Here is a tiny trained network, its code and every weight. The questions are about switching its units off for an input and a target symbol, where a switched-off unit gives its printed mean instead of its output.

import numpy as np


def w(rows, s, z=0):
    codes = np.array(rows[::2]) - 128.0
    scale = np.full(codes.shape[1], s)
    scale[-1] = z or s
    return codes * scale


def f(y):
    return np.maximum(y, 0)


def softmax(a):
    e = np.exp(a - a.max(-1, keepdims=True))
    return e / e.sum(-1, keepdims=True)


def log_softmax(a):
    a = a - a.max(-1, keepdims=True)
    return a - np.log(np.exp(a).sum(-1, keepdims=True))


def net(x, mask):
    ids = ['βδμξπφψ'.index(c) for c in x.split()]
    T = len(ids)
    res = E[ids] + P[:T]
    u = 0
    for l in range(2):
        q, k, v = (res @ M[l].T for M in (Q, K, V))
        z = softmax(np.where(np.tri(T) > 0, q @ k.T / 2**0.5, -1e9)) @ v
        res = res + np.where(mask[u], z, O[l][:, -1]) @ O[l][:, :-1]
        u += 1
        y = f(res @ A[l][:, :-1].T + A[l][:, -1])
        res = res + np.where(mask[u : u + 12], y, B[l][:, -1]) @ B[l][:, :-1]
        u += 12
    return log_softmax(res[-1] @ U[:, :-1].T + U[:, -1])


Q, K, V, O, A, B = {}, {}, {}, {}, {}, {}
E = w([
[136,164,138,119,145,144,68,213,181,138],'β',
[98,77,29,147,62,147,121,98,155,176],'δ',
[57,137,249,143,215,159,158,84,128,110],'μ',
[207,128,149,159,93,85,85,40,144,13],'ξ',
[42,117,209,146,206,162,127,113,58,181],'π',
[89,144,181,145,136,30,25,150,170,141],'φ',
[172,167,128,128,116,48,112,140,70,191],'ψ',
],0.012)
P = w([
[94,42,198,12,136,125,169,124,121,103],'0',
[143,129,152,61,85,115,103,109,150,120],'1',
[135,104,145,104,91,121,118,149,127,117],'2',
[123,116,133,126,95,122,121,148,131,130],'3',
[130,122,123,149,102,117,125,149,139,128],'4',
[134,130,115,165,109,125,124,144,137,132],'5',
[140,138,109,179,120,128,123,139,137,136],'6',
[144,154,104,191,134,128,122,136,140,134],'7',
[141,173,100,202,155,128,116,130,138,135],'8',
[146,188,94,214,161,135,109,124,135,141],'9',
],0.011)
Q[0] = w([
[155,115,2,236,18,111,105,165,172,159],'L0H0',
[214,152,109,174,33,63,72,211,186,123],'L0H0',
],0.0065)
K[0] = w([
[139,179,121,219,157,135,121,138,116,130],'L0H0',
[134,154,84,249,139,143,135,101,145,136],'L0H0',
],0.011)
V[0] = w([
[171,103,49,177,13,131,168,43,182,18],'L0H0',
[39,66,37,177,36,231,163,118,95,254],'L0H0',
],0.0056)
O[0] = w([
[127,229,173,117,114,179,83,65,137,201,237],'L0H0',
[152,148,126,75,254,130,40,95,74,95,255],'L0H0',
],0.0088,0.0016)
A[0] = w([
[139,114,84,33,55,134,142,158,142,142,98],'L0N0',
[126,148,176,171,87,178,165,87,131,136,34],'L0N1',
[83,64,84,108,96,134,80,105,121,150,143],'L0N2',
[117,144,188,62,188,152,110,76,86,122,11],'L0N3',
[195,163,153,70,103,95,151,133,37,207,57],'L0N4',
[165,98,72,68,143,104,101,156,101,65,181],'L0N5',
[117,203,145,111,104,141,152,146,133,190,97],'L0N6',
[117,61,1,195,120,171,128,107,121,150,83],'L0N7',
[154,97,85,104,60,88,126,89,157,63,4],'L0N8',
[179,160,190,40,114,188,120,197,173,124,47],'L0N9',
[177,144,111,130,152,117,107,44,84,66,141],'L0N10',
[115,81,78,130,161,91,109,145,112,66,91],'L0N11',
],0.0072,0.0024)
B[0] = w([
[164,83,67,100,77,104,109,196,137,169,185],'L0N0',
[133,56,131,83,140,104,85,119,104,72,191],'L0N1',
[148,131,71,133,134,67,131,57,187,150,243],'L0N2',
[54,66,139,166,47,114,200,139,178,154,240],'L0N3',
[174,120,124,94,98,61,153,161,3,242,163],'L0N4',
[123,33,94,109,164,119,102,136,113,59,210],'L0N5',
[110,123,49,231,122,122,91,126,93,142,183],'L0N6',
[202,155,46,87,169,36,119,55,193,127,243],'L0N7',
[151,44,126,109,127,157,46,26,101,135,176],'L0N8',
[62,111,70,164,133,226,22,190,153,52,189],'L0N9',
[175,140,201,69,118,133,95,118,83,110,253],'L0N10',
[195,59,105,160,151,130,114,123,83,87,181],'L0N11',
],0.006,0.0032)
Q[1] = w([
[8,120,184,153,196,138,176,202,81,180],'L1H0',
[160,143,254,185,80,142,99,160,61,37],'L1H0',
],0.0096)
K[1] = w([
[108,2,127,101,128,124,170,142,120,100],'L1H0',
[111,117,118,173,48,134,172,132,158,149],'L1H0',
],0.014)
V[1] = w([
[210,99,7,111,105,45,146,119,27,249],'L1H0',
[74,123,3,165,180,178,68,239,223,155],'L1H0',
],0.0055)
O[1] = w([
[2,136,110,62,173,147,119,113,113,94,254],'L1H0',
[148,52,173,61,204,135,159,99,117,211,139],'L1H0',
],0.009,0.0032)
A[1] = w([
[164,127,152,135,167,160,202,85,139,150,73],'L1N0',
[120,88,133,61,159,210,173,50,112,174,77],'L1N1',
[96,154,87,147,96,161,148,64,128,53,70],'L1N2',
[141,161,148,140,136,71,131,237,133,100,75],'L1N3',
[165,91,92,137,180,130,137,133,104,59,62],'L1N4',
[65,179,103,123,116,152,104,181,171,39,34],'L1N5',
[104,79,115,88,79,143,176,108,157,87,31],'L1N6',
[164,120,156,169,140,114,95,176,176,115,98],'L1N7',
[213,131,126,135,101,105,172,150,69,145,63],'L1N8',
[101,141,110,144,140,129,255,174,158,156,111],'L1N9',
[121,156,67,106,125,137,125,157,118,105,96],'L1N10',
[222,122,142,155,100,108,219,160,149,118,2],'L1N11',
],0.0091,0.0066)
B[1] = w([
[198,98,114,111,132,193,135,221,94,122,149],'L1N0',
[136,175,175,188,142,194,85,211,130,106,254],'L1N1',
[96,188,58,118,114,141,211,181,51,108,205],'L1N2',
[134,69,149,33,204,141,174,67,122,162,161],'L1N3',
[149,118,101,156,153,71,147,205,115,54,160],'L1N4',
[242,56,206,70,79,83,183,163,135,254,191],'L1N5',
[69,234,188,145,84,158,86,120,155,206,161],'L1N6',
[121,109,92,133,98,204,160,78,125,135,192],'L1N7',
[71,182,97,32,131,157,209,142,50,133,150],'L1N8',
[137,92,159,153,72,52,79,46,187,165,147],'L1N9',
[177,85,125,162,99,188,163,161,114,130,166],'L1N10',
[81,91,38,103,112,251,149,8,82,174,144],'L1N11',
],0.0072,0.0067)
U = w([
[199,94,158,110,131,159,133,169,141,176,88],'β',
[55,177,137,113,166,201,86,119,113,117,227],'δ',
[121,113,92,121,144,157,175,59,136,123,29],'μ',
[136,168,122,193,79,138,120,174,122,125,92],'ξ',
[138,114,90,151,158,104,135,132,114,61,148],'π',
[133,106,164,122,120,2,94,37,205,161,254],'φ',
[115,163,123,55,127,93,191,153,87,160,24],'ψ',
],0.0074,0.0022)

Each question gives the input, a string of symbols that net reads in full, and the target symbol t.
The units are the heads (2 rows each of Q, K, V and O) and the neurons (one row each of A and B). Each row of codes is followed by its name. A weight is (code - 128) times the scale printed after its matrix; where a second scale follows, it is the last column's (O, A, B and U).
mask holds one flag per unit, layer by layer, with each layer's heads first. A switched-off unit (its flag False) gives its mean, the last column of its rows in O or B, instead of its output. The means were averaged over made-up inputs and are rounded, as every weight is.
A unit's drop is (log p(t) with every unit on - log p(t) with that unit switched off) / (log p(t) with every unit on - log p(t) with every unit switched off).
The circuit of an input: a set's keep is (log p(t) with only the set's units on - log p(t) with every unit switched off) / (log p(t) with every unit on - log p(t) with every unit switched off). Starting from the 12 units with the biggest drops (on a tie, the unit counted first), units are removed one at a time, each time the one whose removal leaves the highest keep (on an exact tie, the one counted first), for as long as the keep stays at least 0.8.
units of the circuit, in order: the units of the circuit, biggest drop first
k most important neurons: the k neurons with the biggest drops, biggest first
k most important neurons of layer l: the k neurons of layer l with the biggest drops, biggest first
drop of u: that unit's drop, to one decimal
input φ δ δ φ π μ ξ δ, target φ: most important neuron -> L0N7
input δ π δ μ ξ, target ξ: units of the circuit, in order -> L0H0; L1H0
input β φ δ β ξ δ δ ξ, target δ: 3 most important neurons of layer 0 -> L0N10; L0N7; L0N2
input β δ ψ δ, target ψ: 2 most important neurons -> L1N5; L0N4
input ξ ψ μ φ δ β δ β δ ξ, target ψ: 4 most important neurons -> L0N10; L0N1; L1N5; L0N7
input δ μ β φ ψ δ, target μ: 3 most important neurons -> L0N10; L1N11; L0N9
input π β π δ δ δ δ, target δ: units of the circuit, in order -> L0H0; L1H0
input δ δ ξ μ δ β β β δ, target β: 4 most important neurons -> L0N3; L0N9; L1N0; L0N7
input β ξ δ β φ δ ξ δ, target ξ: units of the circuit, in order -> L0N10; L1H0
input ξ δ δ ξ π, target ξ: units of the circuit, in order -> L1H0; L0H0
input β β φ β ξ δ δ, target δ: units of the circuit, in order -> L0H0; L1H0; L1N1
input ψ δ β β μ β φ β π, target ψ: 2 most important neurons -> L1N5; L0N4
input β δ π, target β: 2 most important neurons of layer 1 -> L1N0; L1N1
input δ ψ ψ ψ π δ π ψ δ ψ, target δ: units of the circuit, in order -> L1H0
input φ π δ φ ξ β φ ψ ξ, target β: 2 most important neurons of layer 0 -> L0N1; L0N6
input ξ φ φ δ β π δ ξ ψ ξ, target ψ: 2 most important neurons -> L0N1; L1N5
input ξ μ β δ π ξ, target μ: 4 most important neurons of layer 1 -> L1N11; L1N8; L1N1; L1N7
input β π δ π ψ ξ β δ β ξ, target β: 3 most important neurons -> L0N1; L0N10; L0N6
input δ μ δ, target μ: 3 most important neurons of layer 0 -> L0N10; L0N0; L0N9
input μ δ β δ, target β: most important neuron of layer 0 -> L0N9
input β δ δ δ ψ, target ψ: 4 most important neurons -> L0N4; L1N8; L0N7; L0N2
input ξ φ ξ π δ φ δ, target φ: 2 most important neurons of layer 0 -> L0N7; L0N2
input δ δ π δ δ ψ δ, target ψ: 3 most important neurons of layer 0 -> L0N3; L0N4; L0N10
input δ μ π β π β, target π: 2 most important neurons of layer 1 -> L1N4; L1N5
input β π π φ β β μ, target β: 3 most important neurons -> L0N9; L1N0; L0N0
input μ ξ δ δ ξ δ, target ξ: 2 most important neurons -> L0N10; L1N2
input δ π δ, target π: most important neuron of layer 0 -> L0N5
input π δ ξ δ φ δ π, target π: drop of L1N4 -> 0.1
input ξ μ μ β μ ξ, target μ: drop of L1N8 -> 0.1
